The rows lie along a hidden order. The number after each row says roughly how far along it the row is, from 0 to 9. A new part has a new order.
[  4  10  -8  16  23   1  11 -12  -3  13  -1   8   8  -7 -14  16   7  -3
  -6   8   8  -8  12  -7   0 -16  15  -7  17   0]	3
[ 19   1 -11   7   7  -4   4  12  12  19  -7  12 -11  -4   2  -9   1   8
  -5   1  -5  10   9  -5  -5  35  14   8  -3  -7]	3
[ 17  17  -9  13   3 -16   5   2   8  21   7  19  -9  -9 -11 -41 -16  23
 -19  -6  -2  29  14 -22   1  40  14  15  17  -3]	2
[ 11 -26 -19 -15   1   2   0   8   0  -2 -18  -1 -11  25  12  50   6   2
  33   5 -19   8  -3   0   3   4 -21   5 -27   8]	5
[ 13  12  -9   1   2  -2   8  -2   8  13  10  12   0 -11  -1 -13  -1   0
  -5  -1  -3   1   7  -5  -1  22  21   7  10  -5]	4
[  3   7 -11  22  18 -12   3  -6   4  20  -2  23  -2  -1 -20 -25 -12  21
 -19  -1  11  27  14 -18   7   2  -4  -3  12   2]	0
[ -6 -14   4 -16 -16  -8  -5  20   0  -4 -14  -7  -6   5  11  20   4 -15
  32   5 -18 -14  10  11   2   3  -1   6   6 -20]	8
[ -5  17 -10  -2  -4   1   3 -18   8  12  23  15  -2   0  -1 -51 -25  10
  -6  -3  -7  15  -8   6  20  12   1  -6   7  13]	4
[  7  10  -2  -2   2   1   2 -19  -1  23  -3   6   0   3 -20 -14  -8  16
   0  -1   2  -6   6 -12  35 -11  -4   5  30  17]	3
[-24  15  28  10   0 -13  -8  19   6   4  26 -13   4 -26   6 -47 -10 -17
 -12   0  16  -3   3  12 -21 -11  23  -1  34 -48]	9
[  6   3  -5   1   3  -2  -2  -1  15   8  22  23  -6   3  14 -35 -17   9
 -15  -5  -3  38 -10   8  -2  27  -3  -8 -17   5]	2
[ -4  -1  -4  -3   0  -1   2  -8  -2   5  13  -5   4   2  -2  -7 -12   2
   5  -1  -7   2  -4   0   7 -16  -8  -3  13  -1]	6
[ -6  -5   9 -10 -12  -9  -3  11  -5  -5  -3 -16  -2   3   5   7  -2  -9
  21   3 -11 -15   7   3   7 -10  -3   7  24 -19]	8

Next part:
[-10   3  -2   6   0   2  14  -4  -4   0   3 -11   0  -7   9   6   6   6
  -1 -16   6  -6   4  12]	5
[ 27   1  -5   0   3  17  30   2   2  -2 -10  -5   2  -6   6  21 -11   2
   4  17 -19 -21 -22  27]	9
[  6  -1   1  -2   1   1 -12   2   1   0  -1   3   3   5  -2  -3  -2  -8
  -1   2   1  -1  -1  -9]	4
[ 18  11   5   4   3  -4  -6   0  -3   2   0   0 -11 -11   9  17   2   8
  -1 -16  16 -12  -1  20]	6
[ 26   7   3   3   5   2  11   1  -1   0  -4  -9  -3  -9   9  17  -3   3
   1  -6   5 -10 -10  21]	7
[ 15  -1  -1   0   6  11  12   1   4  -2  -7 -16   6   3   5   8  -6  -9
   1   8 -15  -4 -17   7]	7
[  5   4  33  -7  11 -36 -55   2   9   9   8  31 -21   5 -10 -39  -9  -5
  -6  -2  48  29   6 -35]	0
[ 33   6   5   0   8   5  10   3   2   1  -8   0  -5  -5   7  19  -9  -2
   1   4   1 -16 -17  18]	7
[-23  -8  -3   0  -4  -1  -7  -2   0  -1   5  -1   6   8  -3 -17   3  -6
  -1   1  -8  11   6 -18]	3
[  9   2  -1   2   6   8  12   0   1  -2  -7 -11   4  -1   7  13  -4  -4
   1   1  -8  -7 -12  14]	7
[ 12   6   6   2  10   0  15   2   2   2  -4  -3  -7  -9   8   8  -8   7
   1   0   9  -6 -15  24]	7
[ 23   2  -1   0   8   7  10   2   1  -2  -7 -11   6   1   5  15  -4  -9
   1   1 -12 -13 -13   6]	6
[-19  -5   0  -2  -3  -8 -23   1   1   0   6   5   4   9  -9 -21   4  -7
  -2  -3   4  18  12 -26]	2
[ 32   6  -4  -1  -5  -1 -33   8  -5   0   0  13   1   2  -2  16   3  -6
  -2 -11   3 -14   8  -4]	3
[ 16   7   7   1   0  -7 -19   3  -2   2   2  10  -7  -3   0  11   1   3
  -2 -11  14  -9   5   5]	4
[-18  -6  -4  -2  -5  -1 -13   1   0  -2   4   2   8  11  -6 -16   5  -9
  -1  -3  -5  13  11 -25]	2
[ 20   8   1   3   6   4  14   0  -1   0  -4  -7  -5  -6   8  18  -3   2
   2  -4   1 -12 -11  20]	7
[-21 -12   1  -1  10  10  37  -7   8  -4  -7 -25  12   5   2 -20 -10  -9
   3  20 -26  18 -29  -3]	8
[ 21   4   5   1   9   5   8   1   3   0  -6  -6  -2  -3   5  11  -8  -4
   1   3   2 -10 -17  14]	7
[ 15   3   0   1   4   7   8   0   0  -1  -5 -11   3  -1   5  13  -2  -5
   1  -2  -5  -6  -8  -2]	6
